Below are the code and all the weights of a small trained network. Each question names an input and a class and asks about switching units off, where a switched-off unit gives its printed mean instead of its output.

import numpy as np


def w(rows, s, z=0):
    codes = np.array(rows[::2]) - 128.0
    scale = np.full(codes.shape[1], s)
    scale[-1] = z or s
    return codes * scale


def f(y):
    return y / 2 * (1 + np.tanh(0.7978845608 * (y + 0.044715 * y**3)))


def log_softmax(a):
    a = a - a.max(-1, keepdims=True)
    return a - np.log(np.exp(a).sum(-1, keepdims=True))


def net(x, mask):
    res = np.array(x, float).reshape(1, 6) / 4 @ E
    y = f(res @ A[0][:, :-1].T + A[0][:, -1])
    res = res + np.where(mask, y, B[0][:, -1]) @ B[0][:, :-1]
    return log_softmax(res[-1] @ U[:, :-1].T + U[:, -1])


A, B = {}, {}
E = w([
[220,143,95,144,61,135,47,76],'x0',
[151,118,123,126,72,5,161,161],'x1',
[126,127,134,130,124,129,124,132],'x2',
[169,175,185,54,189,109,84,159],'x3',
[138,123,104,120,143,121,142,116],'x4',
[115,168,59,70,72,178,120,216],'x5',
],0.012)
A[0] = w([
[79,96,140,121,180,133,177,202,56],'n0',
[37,97,82,137,185,122,163,154,142],'n1',
[171,140,150,110,169,133,117,157,90],'n2',
[148,104,114,109,90,8,141,152,61],'n3',
[83,108,81,172,93,156,162,100,72],'n4',
[187,143,110,114,99,142,108,77,78],'n5',
[132,139,80,70,111,152,128,151,39],'n6',
[154,136,95,130,140,162,78,92,80],'n7',
[146,190,135,71,154,64,111,135,22],'n8',
[106,126,108,115,196,229,90,74,6],'n9',
[124,70,108,168,66,145,137,127,80],'n10',
[149,92,180,154,182,111,122,34,111],'n11',
[155,166,166,61,160,126,97,110,24],'n12',
[165,112,86,129,83,130,95,90,50],'n13',
[183,127,108,121,77,146,64,93,27],'n14',
[124,156,45,74,98,182,124,195,136],'n15',
[150,139,111,142,92,85,74,121,73],'n16',
[125,168,164,58,158,120,70,140,110],'n17',
],0.012,0.0015)
B[0] = w([
[75,102,192,41,207,89,119,133,226],'n0',
[155,108,125,69,184,158,89,146,220],'n1',
[128,133,69,131,55,108,93,68,173],'n2',
[34,252,84,213,104,215,143,200,247],'n3',
[148,88,25,73,78,103,70,50,196],'n4',
[100,118,165,51,196,78,101,180,188],'n5',
[191,93,170,161,99,105,166,143,180],'n6',
[99,128,128,109,170,112,109,211,179],'n7',
[119,99,35,141,110,107,78,89,205],'n8',
[75,219,53,204,119,225,107,221,228],'n9',
[108,109,79,93,100,130,61,66,184],'n10',
[201,58,239,254,97,102,191,128,242],'n11',
[110,101,48,116,91,82,65,74,198],'n12',
[135,155,124,63,170,98,142,137,187],'n13',
[114,151,164,35,171,85,167,134,208],'n14',
[214,41,190,234,57,59,222,154,239],'n15',
[128,147,166,92,176,121,120,196,180],'n16',
[124,124,114,114,92,116,115,70,208],'n17',
],0.0089,0.013)
U = w([
[183,90,175,176,95,102,177,105,215],'0',
[91,204,94,165,119,174,134,151,162],'1',
[122,122,158,48,182,102,131,118,4],'2',
[131,110,71,104,82,114,98,7,100],'3',
],0.019,0.0014)

Each question gives the input, the list of numbers given to net, and the class t.
The units are the neurons (one row each of A and B). Each row of codes is followed by its name. A weight is (code - 128) times the scale printed after its matrix; where a second scale follows, it is the last column's (A, B and U).
mask holds one flag per neuron, in row order. A switched-off neuron (its flag False) gives its mean, the last column of its row in B, instead of its output. The means were averaged over made-up inputs and are rounded, as every weight is.
A unit's drop is (log p(t) with every unit on - log p(t) with that unit switched off) / (log p(t) with every unit on - log p(t) with every unit switched off).
unit that matters most: the unit with the biggest drop
top k neurons: the k neurons with the biggest drops, biggest first
drop of u: that unit's drop, to one decimal
input [-8,6,1,-4,5,-2], class 2: top neuron	(n0)
input [-7,-8,6,8,-1,-4], class 1: top 2 neurons	(n9; n4)
input [7,-2,4,4,7,6], class 2: top 3 neurons	(n14; n5; n11)
input [8,-3,7,-6,4,-8], class 0: top 3 neurons	(n11; n0; n1)
input [-8,3,5,-5,-6,-6], class 2: top 2 neurons	(n0; n15)
input [-5,-7,-7,1,-5,8], class 0: top 2 neurons	(n15; n3)
input [-4,5,-3,3,-6,-4], class 1: top 2 neurons	(n3; n15)
input [-1,1,0,-7,-1,-5], class 3: top 3 neurons	(n4; n15; n10)
input [-2,8,-7,5,1,6], class 1: top 2 neurons	(n3; n11)
input [-6,-7,7,5,4,8], class 0: top 3 neurons	(n15; n3; n6)
input [-6,-5,-2,1,-2,-7], class 0: top 2 neurons	(n11; n3)
input [7,-1,7,-1,-2,6], class 2: top 2 neurons	(n14; n11)
input [2,1,0,7,6,-6], class 3: top 3 neurons	(n12; n15; n8)
input [-8,-7,-4,-2,8,-1], class 2: top 2 neurons	(n0; n3)
input [-4,-5,0,-8,-3,-7], class 3: top neuron	(n4)
input [5,0,6,7,-2,1], class 3: drop of n8	0.2
input [7,-2,-8,-2,2,-1], class 2: drop of n4	0.0
input [5,5,-4,6,-4,8], class 0: drop of n15	2.1
input [7,-5,-4,-1,-4,-5], class 2: drop of n14	0.3
input [-4,-4,-3,3,-2,-7], class 0: unit that matters most	n11
